Below is a small trained network, with its code and all its weights. Each question gives an input and a class and asks what happens when units are switched off, that is, made to give their printed mean instead of their output.

import numpy as np


def w(rows, s, z=0):
    codes = np.array(rows[::2]) - 128.0
    scale = np.full(codes.shape[1], s)
    scale[-1] = z or s
    return codes * scale


def norm(h):
    return h / np.sqrt((h * h).mean(-1, keepdims=True) + 1e-5)


def f(y):
    return np.maximum(y, 0)


def log_softmax(a):
    a = a - a.max(-1, keepdims=True)
    return a - np.log(np.exp(a).sum(-1, keepdims=True))


def net(x, mask):
    res = np.array(x, float).reshape(1, 4) / 4 @ E
    u = 0
    for l in range(2):
        y = f(norm(res) @ A[l][:, :-1].T + A[l][:, -1])
        res = res + np.where(mask[u : u + 6], y, B[l][:, -1]) @ B[l][:, :-1]
        u += 6
    return log_softmax(norm(res)[-1] @ U[:, :-1].T + U[:, -1])


A, B = {}, {}
E = w([
[139,98,183,137,154,117,135,180,107,159,186,181],'x0',
[57,132,198,71,125,119,195,152,119,110,125,167],'x1',
[19,185,236,192,173,47,173,99,143,80,254,81],'x2',
[127,84,76,85,169,159,98,187,187,157,148,55],'x3',
],0.0074)
A[0] = w([
[122,141,170,90,165,88,139,161,140,115,182,170,4],'L0N1',
[100,86,150,157,86,170,133,134,79,69,111,253,19],'L0N2',
[36,102,82,128,132,33,142,75,73,141,151,128,85],'L0N3',
[88,130,87,196,112,151,120,152,190,219,123,69,52],'L0N4',
[111,121,210,190,176,169,177,117,76,49,66,133,154],'L0N5',
[158,120,223,169,79,114,156,111,108,41,71,182,42],'L0N6',
],0.0051,0.0034)
B[0] = w([
[111,58,157,136,137,196,180,230,83,249,202,151,189],'L0N1',
[212,191,111,2,111,211,116,41,46,150,176,96,197],'L0N2',
[103,185,172,176,82,167,4,96,251,121,121,137,210],'L0N3',
[56,169,53,43,136,116,42,42,146,109,214,164,178],'L0N4',
[181,175,122,166,176,72,188,96,102,14,165,108,253],'L0N5',
[97,136,79,59,200,89,115,88,96,150,129,95,225],'L0N6',
],0.0069,0.0038)
A[1] = w([
[100,70,185,162,165,216,186,159,95,149,216,160,77],'L1N1',
[194,51,99,134,99,151,104,135,142,148,58,123,5],'L1N2',
[113,103,65,122,165,84,134,123,51,146,99,182,197],'L1N3',
[151,62,99,148,95,159,71,128,127,209,54,188,62],'L1N4',
[182,173,116,37,204,171,130,128,44,153,85,116,47],'L1N5',
[106,162,144,162,101,2,187,110,119,116,85,121,190],'L1N6',
],0.0069,0.0019)
B[1] = w([
[113,98,127,121,152,23,208,218,87,155,114,86,242],'L1N1',
[86,53,171,188,87,76,70,187,117,254,116,117,218],'L1N2',
[193,135,114,32,106,108,108,114,107,146,97,172,196],'L1N3',
[209,29,153,160,104,175,2,150,137,198,155,142,233],'L1N4',
[134,142,56,183,126,173,166,93,82,132,85,158,254],'L1N5',
[134,118,167,140,87,206,139,166,185,116,64,175,227],'L1N6',
],0.0091,0.0054)
U = w([
[194,46,50,125,30,169,43,205,112,227,78,142,192],'0',
[176,196,64,79,68,161,213,56,29,135,69,190,139],'1',
[57,150,36,63,156,121,56,78,194,125,203,26,135],'2',
[75,227,179,194,66,90,148,66,184,58,154,130,158],'3',
[41,96,175,108,164,2,212,233,82,167,212,86,182],'4',
[50,95,65,64,79,181,197,144,184,107,22,122,3],'5',
],0.008,0.0037)

Each question gives the input, the list of numbers given to net, and the class t.
The units are the neurons (one row each of A and B). Each row of codes is followed by its name. A weight is (code - 128) times the scale printed after its matrix; where a second scale follows, it is the last column's (A, B and U).
mask holds one flag per neuron, layer by layer. A switched-off neuron (its flag False) gives its mean, the last column of its row in B, instead of its output. The means were averaged over made-up inputs and are rounded, as every weight is.
A unit's drop is (log p(t) with every unit on - log p(t) with that unit switched off) / (log p(t) with every unit on - log p(t) with every unit switched off).
The circuit of an input: a set's keep is (log p(t) with only the set's units on - log p(t) with every unit switched off) / (log p(t) with every unit on - log p(t) with every unit switched off). Starting from all 12 units, units are removed one at a time, each time the one whose removal leaves the highest keep (on an exact tie, the one counted first), for as long as the keep stays at least 0.8.
circuit, biggest first: the units of the circuit, biggest drop first
top k neurons: the k neurons with the biggest drops, biggest first
k most important neurons of layer l: the k neurons of layer l with the biggest drops, biggest first
drop of u: that unit's drop, to one decimal
input [-6,6,5,8], class 2: 3 most important neurons of layer 1	[L1N1 L1N2 L1N6]
input [6,-3,0,5], class 4: circuit, biggest first	[L1N4 L1N1]
input [8,8,-7,-2], class 1: circuit, biggest first	[L0N2 L1N5]
input [-7,3,0,5], class 2: circuit, biggest first	[L1N6 L0N4]
input [-3,8,8,-1], class 3: circuit, biggest first	[L0N3]
input [4,-4,1,8], class 2: circuit, biggest first	[L0N4 L1N4]
input [5,-8,3,-2], class 4: 2 most important neurons of layer 1	[L1N4 L1N5]
input [-8,-5,-1,6], class 2: top 3 neurons	[L0N4 L1N6 L0N1]
input [-4,4,5,4], class 3: top 2 neurons	[L0N3 L1N2]
input [1,-6,1,7], class 2: drop of L0N4	0.5
input [-7,-7,4,-2], class 3: drop of L0N4	-0.1
